Here are made-up elements, facts about them, and rows of numbers that follow some of those facts. Name the element behind each unnamed row.

Named rows:
j645: [  6 -18 -22   5  -3  -1 -36   7  40 -16  18   6 -16   1  -4  19 -25   8
  -9   4  -6 -17  14   1 -21 -23 -14 -35 -47   3  20 -53 -13   3  -9  -5
  -2  17  19]
j306: [ -3   2  17   6  33  -6  -1   4 -24  -1  47  11  46   6  38 -28   5  13
  -2  12   4 -11 -48  45  -2 -48 -26  -9  41 -13 -46  14 -12 -20   6  -5
  25 -50  10]
j689: [ -2   5   3   8  -7   6 -19  37  27 -18   1  13 -24  -4 -45  27  16  14
 -15   6  12 -27  31   1 -19 -22 -23 -21  -8  21   3 -46 -11  14 -31  19
  36  24  25]
j851: [  4   6   2  12  -1   3 -15  30  25  -8   7  10 -26  -4 -42  21   7  12
 -13   1   9 -22  31   0 -20 -21 -19 -29 -14  25   7 -61  -3   8 -29  16
  30  28  25]
j78: [-14  10  29  -2   6 -22  15  11  10   1  36   2  44   7  24 -32  10  15
   5  16  10  -7 -36  24  -6 -54 -31   3  50 -29 -48  11 -24 -12   3  -5
  17 -32  20]
j444: [-10  10  -9 -40  16 -12  12  14 -29  27  24 -25  40   6  43  -8  51  17
  32  -6  -5 -15 -55  52 -11 -37 -27   0  51  -2 -43  24  -9 -27 -14  11
  45 -15  26]
j940: [-29 -26   8 -83  -9 -11  22  37 -53 -23 -20 -25 -65 -11  27 -19  52 -22
 -46  17 -19 -51 -11  41  -8  -2  -5  16  11  17 -26  15  16  -5   9  -6
  14  22  20]
j46: [-33 -25  54 -54  -2 -12  19  19 -22 -46   3  27 -68  -8  23 -44  18 -15
 -73  42  -1 -40  17  20  -2 -18  -3  10   4   4 -33  -6   8  13  17 -39
  -9  -1  21]
j408: [ 11 -12   4  28  15   3 -42   8  20 -23  25  43 -17  -3 -25  22 -36   3
 -24  10   4 -22  26   1 -16 -25 -11 -36 -34  15   9 -62 -19   3 -12   4
   3   0  17]
j597: [ 15  -9  -5  33   4   8 -38  15  14 -33  16  31 -18  -3 -31  23 -24   0
 -18  -4  -2 -25  22   2 -13 -20 -18 -32 -24  13   4 -52  -9  -1 -16   9
   5  -1   4]
j670: [-13  10  24  -2  15 -22  11  15   0   0  41   6  40   7  34 -26  21  16
   6   4   3 -12 -37  35  -6 -54 -35   4  49 -22 -49  13 -20 -17   0  -6
  18 -38  18]
j870: [-17  33 -44 -46  -4 -31  20  -2 -37   5 -17  14 -42 -11 -25  -4  17  38
  28  32 -40  -2 -45   4  -5  44  27 -28  37  -1 -23 -15 -15   4  18 -20
  37   6   8]
j793: [-11  33 -40 -21   0 -23  25 -17 -38  19 -21  24 -42 -11 -34 -16  -6  35
   8  56 -27  -1 -60  -8   7  39  28 -19  24  -7 -28 -16 -12  15  23 -15
  39  -4  -4]
j355: [ -4 -18  19   4  18 -15  -3   4  -4   2  37  -7  51  10  43 -31 -21   4
   3  23  10   3 -53  25   5 -38 -20  15  33 -39 -40  27 -34 -20  -2  -9
  17 -41   0]
j108: [  8 -15 -27  -4  -7   1 -30  10  31 -13  10   4 -17   1 -16  27  -7   0
  -7  -2  -3 -20   6   9 -25 -18 -16 -33 -42   9  21 -47  -6   1 -17   5
   6  19  17]
j328: [  3 -19 -10 -18  20  17 -29  38 -17   8 -17 -15  13 -16 -34  43 -17  -3
  11   1  -9 -35  10  -6  -3   9 -21 -28 -13  45   5 -48 -31  -6 -32  42
  58  26  31]
j339: [-11  -6   4 -13   5 -21   5  -1   8   6  44  -1  49  11  51 -31   8  11
  11  17  -1  -5 -50  30  -2 -52 -32   0  27 -34 -30  14 -23 -23  18 -20
  -3 -38  17]
j598: [  6  -6 -25  26 -24   4 -22  10  -3  18 -15 -12 -10  -3 -45  33 -13  -8
  -4   8   5 -32 -28 -16  10  -4 -28 -30 -36  22   7 -43  -2   6 -29  37
  26  12   4]

There are 3 kinds of fact about the elements: σ, ψ, ω.
j103 ψ:j585 j113 ω:926
j105 σ:j342 ψ:j153 ω:464
j108 σ:j22 ψ:j414 ω:982
j113 σ:j560 ω:982
j117 σ:j585 ω:982
j119 σ:j888 ψ:j591 ω:926
j12 ω:982
j124 ψ:j344 j555 ω:906
j139 σ:j855 ψ:j990 j165 ω:926
j151 ψ:j153 ω:906
j153 ψ:j413 j344 ω:464
j165 ψ:j745 j475 j264 j369 ω:926
j166 ω:464
j169 ω:464
j181 σ:j870 ψ:j414 j578 ω:906
j204 σ:j587 ψ:j689 j851 ω:982
j217 σ:j169 ψ:j793 j870 ω:464
j22 σ:j990 ω:906
j220 ψ:j578 ω:926
j221 ω:982
j230 ψ:j344 j492 ω:982
j237 σ:j181 ψ:j492 ω:982
j264 ψ:j662 ω:906
j269 σ:j899 ψ:j555 ω:982
j277 ψ:j871 ω:464
j279 σ:j369 ψ:j5 ω:982
j30 σ:j105 ψ:j888 ω:982
j306 σ:j59 ψ:j721 ω:464
j311 σ:j662 ψ:j578 j166 j52 j819 ω:982
j328 ψ:j169 ω:982
j336 σ:j113 ψ:j344 ω:464
j339 ψ:j578 ω:464
j34 σ:j729 ψ:j269 ω:982
j342 ψ:j888 ω:926
j344 σ:j809 ω:982
j355 σ:j958 ψ:j699 ω:464
j369 ψ:j689 ω:464
j394 σ:j426 ψ:j843 j475 ω:982
j396 ψ:j53 j833 j369 ω:464
j408 σ:j277 ψ:j721 j46 ω:982
j413 ψ:j689 j851 ω:906
j414 σ:j306 ψ:j662 ω:464
j418 σ:j451 ψ:j634 ω:464
j426 ψ:j670 j578 ω:464
j439 σ:j516 ψ:j940 j662 ω:464
j444 ψ:j662 ω:464
j450 σ:j871 ψ:j927 ω:926
j451 σ:j728 ψ:j689 ω:982
j46 ψ:j204 ω:926
j465 σ:j940 ψ:j166 j587 ω:464
j470 ω:926
j471 σ:j344 ψ:j871 ω:464
j475 σ:j689 ω:982
j492 σ:j465 ω:982
j5 σ:j151 ψ:j59 j471 ω:926
j516 ψ:j311 ω:926
j52 σ:j418 ψ:j46 ω:982
j525 σ:j5 ψ:j46 ω:464
j527 ω:982
j528 σ:j279 ψ:j721 j492 j470 ω:982
j53 σ:j439 ω:982
j555 σ:j973 ψ:j851 j46 ω:982
j560 σ:j937 ψ:j311 ω:906
j573 σ:j355 ψ:j151 ω:982
j578 ω:464
j585 ψ:j52 ω:982
j587 σ:j63 ψ:j973 ω:982
j59 ω:906
j591 ψ:j328 ω:464
j597 ψ:j344 ω:982
j598 σ:j336 ψ:j30 ω:982
j60 ψ:j444 j124 ω:982
j602 σ:j861 ψ:j851 j662 ω:982
j617 ω:982
j63 ω:464
j634 σ:j961 ω:464
j64 σ:j685 ψ:j772 ω:926
j645 ψ:j166 j439 ω:982
j662 ω:982
j670 σ:j64 ψ:j153 ω:464
j685 σ:j555 ψ:j78 j884 j973 ω:464
j687 σ:j843 ψ:j940 ω:982
j689 σ:j645 ω:982
j699 ω:982
j721 ω:926
j728 ψ:j851 ω:982
j729 ψ:j63 j64 ω:464
j740 σ:j527 ψ:j113 ω:906
j745 ψ:j634 j779 ω:982
j753 σ:j237 ψ:j418 ω:982
j772 σ:j78 ψ:j204 ω:464
j779 ω:906
j78 σ:j311 ω:464
j793 ψ:j12 ω:906
j809 σ:j793 ψ:j103 j328 ω:982
j816 σ:j475 ω:464
j819 σ:j408 ψ:j444 ω:982
j833 ω:982
j836 σ:j444 ψ:j617 ω:906
j843 σ:j591 ω:982
j851 σ:j670 ψ:j689 ω:982
j855 ω:982
j861 ψ:j117 ω:906
j870 σ:j687 ψ:j181 ω:906
j871 ω:982
j875 ψ:j342 ω:906
j884 ψ:j670 ω:982
j888 σ:j634 ψ:j12 ω:926
j899 σ:j221 ψ:j342 ω:982
j927 ψ:j264 ω:464
j93 σ:j948 ψ:j264 ω:926
j937 σ:j699 ψ:j113 ω:464
j940 σ:j396 ω:926
j948 σ:j264 ψ:j527 ω:982
j953 ω:926
j958 σ:j602 ψ:j220 j961 ω:926
j961 ψ:j221 ω:982
j966 σ:j394 ψ:j602 j662 ω:906
j973 ψ:j772 ω:906
j990 σ:j93 ψ:j973 ω:982

Rows to name:
No name comes twice in this set of rows, the named rows included.
[-15 -17  20 -20  45 -13   1   3 -14  29  38  -5  66   4  54 -17 -11   7
  13  24  -1  -7 -50  28   2 -34 -23   0  32  -5 -42   9 -32 -18  -3  -3
  31 -37  32] -> j937
[-19 -19  30 -57   4  -6   9  35 -76 -51 -19  19 -63 -15  13 -26  28 -27
 -59   9 -18 -53   1  32   4  -5  -7   9  25  20 -42   5  15 -11   7  -2
  17  -5   9] -> j470
[  5  15 -13   8  -3  19 -19  41 -13 -29 -14   8 -19 -11 -56  35  24   8
   7 -25  -4 -42  17   6 -15 -15 -30 -33   9  35  -3 -52 -11  -2 -23  40
  49  18  15] -> j344
[ -9  -4  15 -19  14 -13   9  12 -18  10  26 -14  53   5  31 -17   9   6
  15  11   2  -7 -58  27   2 -32 -25  12  45 -26 -52  26 -22 -21  -4   9
  40 -34   8] -> j816
[-23 -29  16 -65  -7 -23   7  29 -65 -17 -24 -40 -46  -4  18  -8  -7 -44
 -75   5 -13 -25   2  31   1  11  26  12  10  -2 -63   0  14 -17  16 -10
  20  18  -6] -> j5
[-16  31   1 -28   0 -35  18  -6  10 -14  10  51 -47  -8 -22 -29  -3  47
  -2  63 -13  16   9  -9 -13  19  33 -16  40 -21 -23 -33 -22  18  26 -57
  20   1   8] -> j973
[ -7   8  -9 -37  33 -19   1 -15 -13  -8   6  48 -22 -13  -4 -20 -41  38
   3  73 -26  14 -21  -4  -3  39  40 -25  26  -2 -26 -32 -36  16  35 -46
  25  -3  12] -> j740
[ -8   5  -4  -5   5 -23  12 -10 -13  36  27 -19  49  11  40 -19  14   5
  13  19   5 -13 -84  30  11 -45 -28   4  20 -22 -40  17  -5 -16   6   1
  11 -37  17] -> j217
[ 16  -3 -20  21   8  11 -38  23 -22 -22  -6  23 -19 -10 -39  39  -8  -4
   0 -27 -15 -32  11   3 -12  -8 -22 -39  -4  34   0 -53   2 -14 -33  36
  35   0   5] -> j237

The same elements again, as new rows of numbers:
Some elements and their rows:
j772: [ 33  -7  -4 -13 -29 -12   9  14  25  10 -15 -14  21   1  -3 -26 -12  28
 -12 -15  13  18   4  -2  17  -2 -16 -20  -1   4 -11 -18]
j105: [ 34  -2  -2   2 -27  -6 -10  -6  18  10 -25  10   8  -3 -18 -13  -9  40
  -6   2  -1  29  19   0  -3 -16 -25   4  -6   3  -3  -7]
j408: [  7 -17 -10  -6   1  -6  -9 -13   6   4 -14  -6 -13   1  30 -11   4 -18
 -24   6  19  -4   4  -3 -11  -6  18  12  16 -18   3 -12]
j46: [ -9  -3  -1 -13  -1 -33  16 -34  35  -5 -11  16   6  17   9 -61  -2   1
 -20 -23   0 -15  -4  -9 -11  -4  -5  -8 -10 -24  11 -39]
j151: [ 18   4 -12  -3  -4  -9 -19  18   2 -15  -2  37  11  27  14 -23  20  14
 -21   3 -40  21  15  -1 -19 -26 -30  26  -5   1  18   7]
j573: [ 12 -17  -7   5  -4   9 -16 -10  -2   0 -17  -6 -17   4  26  -5  11  -9
 -18   1  13   0  10  -2 -19   1   8  18   9 -13  -3   1]
j740: [  2  14 -27 -14  -1  -4 -10  25   9  -6   3  32   5  28   7 -10  14  -9
  -5 -15 -22  13   5   0  -1 -13 -14   6   2   0  30   3]
j396: [ 22   1  -9  -4 -26  -2  -3   1  24  14 -21   4   5  -1 -20  -3 -12  26
   4 -11  13  23   9   4  10  -4 -15 -11  -5   4   4  -7]
j450: [ -7   9  -2   2  -7  -5   4 -31  20  -2 -15  19  -9  20  -5 -42  10   4
   6 -39  -2  -8   7  -5 -21  12 -13  -2 -17 -17  13 -12]
j525: [ 23  -3 -10 -13 -21 -23   1  -5  34  16 -20   6  10  -6 -15 -16 -18  21
 -11   2  14  21   6  -1  16 -19  -6 -13   3  -5   7 -22]
j339: [ 27 -18   4  -1 -27  -8  -9  -9  38  10 -18   0   4   7 -21  -6  -6  14
  15  -4   5  27  11   2  24  -6  -9 -14  -9  13   5   5]
j961: [  9 -16  -8   2  -3   9 -13  -9   1   2 -15  -8 -18   6  24  -1  11 -15
 -12  -3  17  -3   8   0 -14   5  11  13  11 -12   1   2]
j22: [ -3  14  -7 -20   5  -7   4  35  12  -1  -7  40  16  27  17  -9  22  -8
   7   2 -15   6   0  14  -3 -16 -15   4  -9   0  16  11]
j124: [  1  -2  -8 -27  -5 -40   7  21 -11  14  -1  33 -11  27  11  -4  14  -9
  -8 -25 -25  20  12  13  -7 -15 -22   1  15   3  40  13]
j560: [  4   4 -18 -14  -2 -11 -11  22  14  -8   5  28   4  32   9 -14  17 -12
  -4 -13 -24  16   2   2   5 -13 -12   4   0   4  31  10]
j277: [ 24   3 -10  -4 -24  -3  -4   1  24  15 -21   5   4  -2 -22  -6 -11  25
   5 -10  13  23  12   1  11  -6 -13 -11  -3   1   5  -7]
j721: [-12  12  12  -6   6  -9  20 -24  28   3 -22  31   5  17   4 -40  16   2
  19 -21   6 -18   4   7 -24   5 -12  -6 -25 -19   0 -13]
j973: [ 24   9 -13 -20 -10  -8   4  49  -1  -8  12   2  23  37  29 -35  25  -3
 -13 -34 -23   9   4  -5   6   2 -21 -10   5   5   8   8]

Name these rows:
No name comes twice in this set of rows, the named rows included.
[  9 -22   1  -6  -5  -8  -3 -11 -15  13 -18  -4 -28   3  26   5  10 -14
 -11 -11  14   2  17   6 -22   4   4  12  19 -10   6   7] -> j230
[ 21  14 -20  -4 -29   5  -9   2  20  14 -27   7  -2  -7 -25  -9 -14  24
   6 -13  11  28  10  -2   7  -3  -8  -9  -1   2   6  -6] -> j927
[  5   5   7  -3 -10 -10  15 -18  18  -4  -9   2   4  25   9 -58  15   6
  -2 -48  -2 -12   7  -9 -17  17 -17 -11 -16 -15  -1 -14] -> j64
[ 24   2  -8  -6 -24  -9  -2   0  26  16 -20   5   5  -4 -20  -8 -12  24
   1  -8  13  23  10   1  11  -9 -12 -11  -2   1   6 -10] -> j306
[  1 -11   5  -7   7   7   3  -1  -1  11 -25   5  -9   1  31   7  16 -17
   5   8  23 -10   7  14 -21   1  10  10   5 -13 -10   6] -> j492
[ -5  14  14  23   0 -15   9 -23  30   5  -5  13 -16  34  -8 -39  21  17
 -15 -32  27  -7 -13  -2 -15  10 -25   3 -29 -35  28   5] -> j888
[ 10 -33  -1   2  -3   3 -22 -24  17  -1 -10  -9 -17  12  23  -2  12 -31
  -2   3  10   1   9  -3   2   1  22   8  10  -3   6   6] -> j311
[ -9 -32 -11   3  -8  17  -7  -6   0  -7 -13  -8 -19   6  28  11  -1  -6
 -19  -7  14  -2  -3  10 -15  14   1  17   1  -4  -2  -7] -> j451
[ 14  11 -11  -7 -43 -12  -6   7  21  14 -48   6 -11  -8 -13 -33 -18  24
   3  -6  10  41  -3   4  11   2   1  -7  -6   6   3  12] -> j444
[-12 -18 -13  -2 -21   1 -10  -1  -2  -3 -37  -5 -30  -1  36 -19  -4  -9
 -22   0  15  12 -13   8 -14  14  17  18   4  -5  -2   9] -> j602
[-10  15  -6   2 -10  -2   3 -29  19  -3 -20  20 -12  18  -6 -46   9   3
   8 -40  -3  -4   7  -6 -22  15 -10  -2 -17 -17  13 -10] -> j93
[-22 -44 -15   0 -13  15  -1  -5   0 -14 -15  -8 -22   5  33  15 -12  -1
 -28  -8  12  -1 -15  19 -13  18  -4  18  -4   3   0 -15] -> j851
[  6 -20 -13 -10   4 -15 -11 -19  16   3 -13  -4  -9  -1  30 -16   0 -23
 -30  14  18  -6   3  -7  -5 -14  25  10  20 -20   5 -22] -> j52
[  4 -20  -6  -8  -2  -9  -4 -13  -4  11 -16  -6 -24   3  26   1   5 -19
 -17  -7  19  -1   8   4 -13   1  11   8  19 -13  10  -2] -> j269

Now the same elements, written a new way:
Known rows:
j475: [  1  21  18 -16  21   1 -19 -20  -6 -40  20  -5  21 -10]
j394: [  3  25  28  -9   6  18 -20 -34   0 -35   1  20  27 -11]
j237: [ -7  35  26  16  13  36   9 -34 -27 -29   5   1  34  19]
j93: [ -1 -27  52  -8  14  19  11  -6  -8  -8   6  23 -10   1]
j585: [ -6  34  30   1  11  16  -1 -30 -20 -33   6  -6  26  11]
j220: [ -5 -20  45   3  16  30  24   5 -20  -1   7   9   2  14]
j578: [-17  30  23 -15  -6  22   8  34 -29  -6  45   2  -2  28]
j597: [-11  34  29  12  11  39  10 -39 -25 -31  12   2  31  16]
j344: [-19  30  12   4  21  19  18 -24 -32 -38  29 -30  28  18]
j809: [ 10  41  37   5   9  22  -4 -29 -20 -27 -12  14  30   6]
j961: [  0  27  25   2  11  26 -13 -14 -18 -24   4   4  38   8]
j816: [  3  38  16  -3  -7  31   9  10 -16 -11  29  38 -12   6]
j940: [ -5 -27  37  -8  23  12  14  15 -18  -7  13   1  -9   5]
j687: [ -2  16  40 -11   9  19 -24 -19 -11 -26   7   4  38  10]
j699: [  0  31  11   0  20  18  -9 -12 -17 -27   8  -4  36   3]
j819: [-10  18  40 -14   4  16 -24 -16 -14 -27  14 -10  38  12]
j871: [ 10  37   8   4  23  10  -8  -6 -20 -28   3 -10  29   0]
j753: [  8  27  22  -3  15  15 -17 -29  -2 -32   2  16  27 -11]

Rows to name:
No name comes twice in this set of rows, the named rows included.
[  7 -16  29  14  23  26  30  -2 -13  -8   2  15  -8   2] -> j953
[  4  37   6 -17   0  10   6  16  -6 -21  35  33 -19  -8] -> j634
[ -7  35  39  -7 -20  44  12  -3 -22  -7  29  43  -3  25] -> j426
[-15  29  27   1  11  26   3 -31 -23 -35  20  -2  29  16] -> j884
[  8  -5  43  14  22  24  38 -12 -20  -8  -6  17 -13   4] -> j103
[ -8  43  32  -6 -13  32  21 -11 -16 -19  35  38 -19  15] -> j525
[ -6 -14  35   6  20  23  39 -22 -13 -19  16  11 -23  -1] -> j64
[-13  20  40 -15   5  18 -19 -34 -11 -34  17   1  28   5] -> j602
[-19  27  17 -11  20   1   8 -29 -16 -47  36 -29  17   1] -> j689
[-10  -8  26  19  30  21  51  -3 -29 -12  15  -8 -13  16] -> j721
[ -8  39  38 -17 -19  35   0   0 -11 -10  29  47 -10  11] -> j465

